Below are the code and all the weights of a small trained network. Each question names an input and a class and asks about switching units off, where a switched-off unit gives its printed mean instead of its output.

import numpy as np


def w(rows, s, z=0):
    codes = np.array(rows[::2]) - 128.0
    scale = np.full(codes.shape[1], s)
    scale[-1] = z or s
    return codes * scale


def f(y):
    return y / 2 * (1 + np.tanh(0.7978845608 * (y + 0.044715 * y**3)))


def log_softmax(a):
    a = a - a.max(-1, keepdims=True)
    return a - np.log(np.exp(a).sum(-1, keepdims=True))


def net(x, mask):
    res = np.array(x, float).reshape(1, 8) / 4 @ E
    y = f(res @ A[0][:, :-1].T + A[0][:, -1])
    res = res + np.where(mask, y, B[0][:, -1]) @ B[0][:, :-1]
    return log_softmax(res[-1] @ U[:, :-1].T + U[:, -1])


A, B = {}, {}
E = w([
[54,108,123,80,102,6],'x0',
[120,114,149,156,120,124],'x1',
[149,198,75,218,157,68],'x2',
[124,132,118,122,130,132],'x3',
[197,48,38,131,188,118],'x4',
[132,126,136,130,133,125],'x5',
[119,123,132,142,120,129],'x6',
[129,138,109,110,129,133],'x7',
],0.011)
A[0] = w([
[158,43,75,145,148,116,202],'neuron 1',
[130,151,143,136,101,130,243],'neuron 2',
[145,174,114,177,144,158,126],'neuron 3',
[124,156,174,86,94,134,225],'neuron 4',
[111,153,113,111,139,123,181],'neuron 5',
[166,102,103,144,151,128,119],'neuron 6',
[109,148,107,146,140,66,45],'neuron 7',
[135,96,154,111,131,195,184],'neuron 8',
[155,165,127,147,135,140,136],'neuron 9',
[110,147,108,138,131,30,46],'neuron 10',
[163,116,111,145,123,122,103],'neuron 11',
[111,63,116,95,103,117,134],'neuron 12',
[123,161,137,115,151,118,188],'neuron 13',
[159,164,153,131,97,118,208],'neuron 14',
[123,153,121,124,117,71,149],'neuron 15',
[154,153,111,162,116,147,117],'neuron 16',
[100,118,130,117,147,133,111],'neuron 17',
[94,134,162,80,113,128,165],'neuron 18',
[144,82,173,98,138,253,254],'neuron 19',
[95,160,102,150,160,54,35],'neuron 20',
[76,69,155,56,129,104,161],'neuron 21',
[181,62,72,152,124,118,163],'neuron 22',
[143,55,118,99,148,114,125],'neuron 23',
[135,93,116,127,126,122,126],'neuron 24',
[136,37,81,114,136,93,105],'neuron 25',
[141,122,149,110,140,176,163],'neuron 26',
[150,150,119,158,139,143,91],'neuron 27',
[147,117,113,158,149,117,117],'neuron 28',
[136,119,89,150,133,122,105],'neuron 29',
[106,71,143,72,115,111,119],'neuron 30',
[110,135,163,115,95,120,182],'neuron 31',
[107,152,160,92,136,118,195],'neuron 32',
[147,63,102,127,116,142,114],'neuron 33',
[154,180,164,138,139,130,172],'neuron 34',
[148,200,128,169,134,160,169],'neuron 35',
[132,142,143,147,146,129,102],'neuron 36',
[179,142,102,171,144,156,83],'neuron 37',
[146,169,125,164,149,132,151],'neuron 38',
],0.016,0.0044)
B[0] = w([
[220,83,64,29,126,121,210],'neuron 1',
[103,186,153,192,139,128,172],'neuron 2',
[102,126,54,178,168,95,193],'neuron 3',
[83,94,186,191,136,171,206],'neuron 4',
[129,148,157,160,120,129,147],'neuron 5',
[192,69,112,104,152,162,169],'neuron 6',
[177,169,153,84,80,181,172],'neuron 7',
[170,192,163,72,72,175,189],'neuron 8',
[123,118,91,177,144,108,166],'neuron 9',
[156,177,190,62,46,203,198],'neuron 10',
[167,89,109,118,135,137,148],'neuron 11',
[90,141,127,42,174,55,181],'neuron 12',
[122,154,149,185,113,122,150],'neuron 13',
[96,183,106,190,135,133,168],'neuron 14',
[146,150,221,146,123,155,176],'neuron 15',
[139,103,80,163,151,109,167],'neuron 16',
[116,115,140,111,136,120,134],'neuron 17',
[78,37,178,165,124,158,197],'neuron 18',
[197,222,204,80,9,228,248],'neuron 19',
[190,182,167,103,59,202,188],'neuron 20',
[13,24,160,125,193,104,226],'neuron 21',
[243,57,104,81,182,158,201],'neuron 22',
[122,171,98,41,115,44,176],'neuron 23',
[133,130,104,88,132,105,143],'neuron 24',
[122,182,67,4,110,40,194],'neuron 25',
[163,160,154,131,77,152,169],'neuron 26',
[145,86,93,153,143,109,161],'neuron 27',
[172,91,104,125,130,146,158],'neuron 28',
[184,88,115,124,134,154,155],'neuron 29',
[51,88,132,91,176,53,196],'neuron 30',
[103,93,173,181,152,179,184],'neuron 31',
[78,87,164,171,133,156,179],'neuron 32',
[166,120,81,71,115,89,163],'neuron 33',
[102,176,67,189,114,104,174],'neuron 34',
[75,193,36,220,140,80,208],'neuron 35',
[118,129,95,125,124,119,138],'neuron 36',
[211,45,95,189,171,152,188],'neuron 37',
[136,125,75,185,141,104,180],'neuron 38',
],0.022,0.016)
U = w([
[109,234,246,185,16,234,248],'0',
[238,175,185,43,49,168,171],'1',
[47,27,237,162,197,117,233],'2',
[83,85,129,47,155,1,10],'3',
[79,199,81,253,145,97,74],'4',
[195,46,92,160,201,143,11],'5',
],0.0062,0.0012)

Each question gives the input, the list of numbers given to net, and the class t.
The units are the neurons (one row each of A and B). Each row of codes is followed by its name. A weight is (code - 128) times the scale printed after its matrix; where a second scale follows, it is the last column's (A, B and U).
mask holds one flag per neuron, in row order. A switched-off neuron (its flag False) gives its mean, the last column of its row in B, instead of its output. The means were averaged over made-up inputs and are rounded, as every weight is.
A unit's drop is (log p(t) with every unit on - log p(t) with that unit switched off) / (log p(t) with every unit on - log p(t) with every unit switched off).
The circuit of an input: a set's keep is (log p(t) with only the set's units on - log p(t) with every unit switched off) / (log p(t) with every unit on - log p(t) with every unit switched off). Starting from the 12 units with the biggest drops (on a tie, the unit counted first), units are removed one at a time, each time the one whose removal leaves the highest keep (on an exact tie, the one counted first), for as long as the keep stays at least 0.8.
circuit, biggest first: the units of the circuit, biggest drop first
top k neurons: the k neurons with the biggest drops, biggest first
drop of u: that unit's drop, to one decimal
input [-7,-7,7,-3,0,0,-4,8], class 4: circuit, biggest first -> (neuron 35)
input [1,-7,8,6,-7,-6,1,2], class 0: top 4 neurons -> (neuron 20; neuron 10; neuron 7; neuron 15)
input [-8,8,1,-1,1,-7,6,3], class 5: top 2 neurons -> (neuron 37; neuron 3)
input [0,4,6,-1,1,6,2,4], class 5: top 2 neurons -> (neuron 19; neuron 8)
input [-7,-7,8,3,1,-1,-4,-2], class 5: top 2 neurons -> (neuron 37; neuron 6)
input [8,2,0,-4,7,7,0,6], class 3: top 2 neurons -> (neuron 19; neuron 21)
input [8,0,0,-5,-8,-1,-5,6], class 2: top 2 neurons -> (neuron 21; neuron 19)
input [0,8,-8,-6,0,-4,0,2], class 0: top 2 neurons -> (neuron 19; neuron 8)
input [-7,1,1,-1,-8,1,8,-3], class 4: top 2 neurons -> (neuron 35; neuron 3)
input [1,8,0,-8,7,2,-8,5], class 3: top 2 neurons -> (neuron 19; neuron 25)
input [7,-6,1,6,-8,-5,8,-6], class 0: top 2 neurons -> (neuron 10; neuron 20)
input [-5,7,1,7,7,-5,-8,4], class 5: top 2 neurons -> (neuron 37; neuron 10)
input [0,-4,1,1,-1,-5,1,-3], class 4: top 2 neurons -> (neuron 19; neuron 10)
input [1,8,-5,7,0,-8,8,-3], class 2: circuit, biggest first -> (neuron 21)
input [0,0,7,-4,1,6,-1,1], class 5: drop of neuron 19 -> 2.1
input [5,-8,-8,-6,6,-8,-8,-2], class 3: drop of neuron 18 -> 0.0
input [-1,7,2,-5,7,-6,-4,7], class 5: drop of neuron 19 -> 0.3
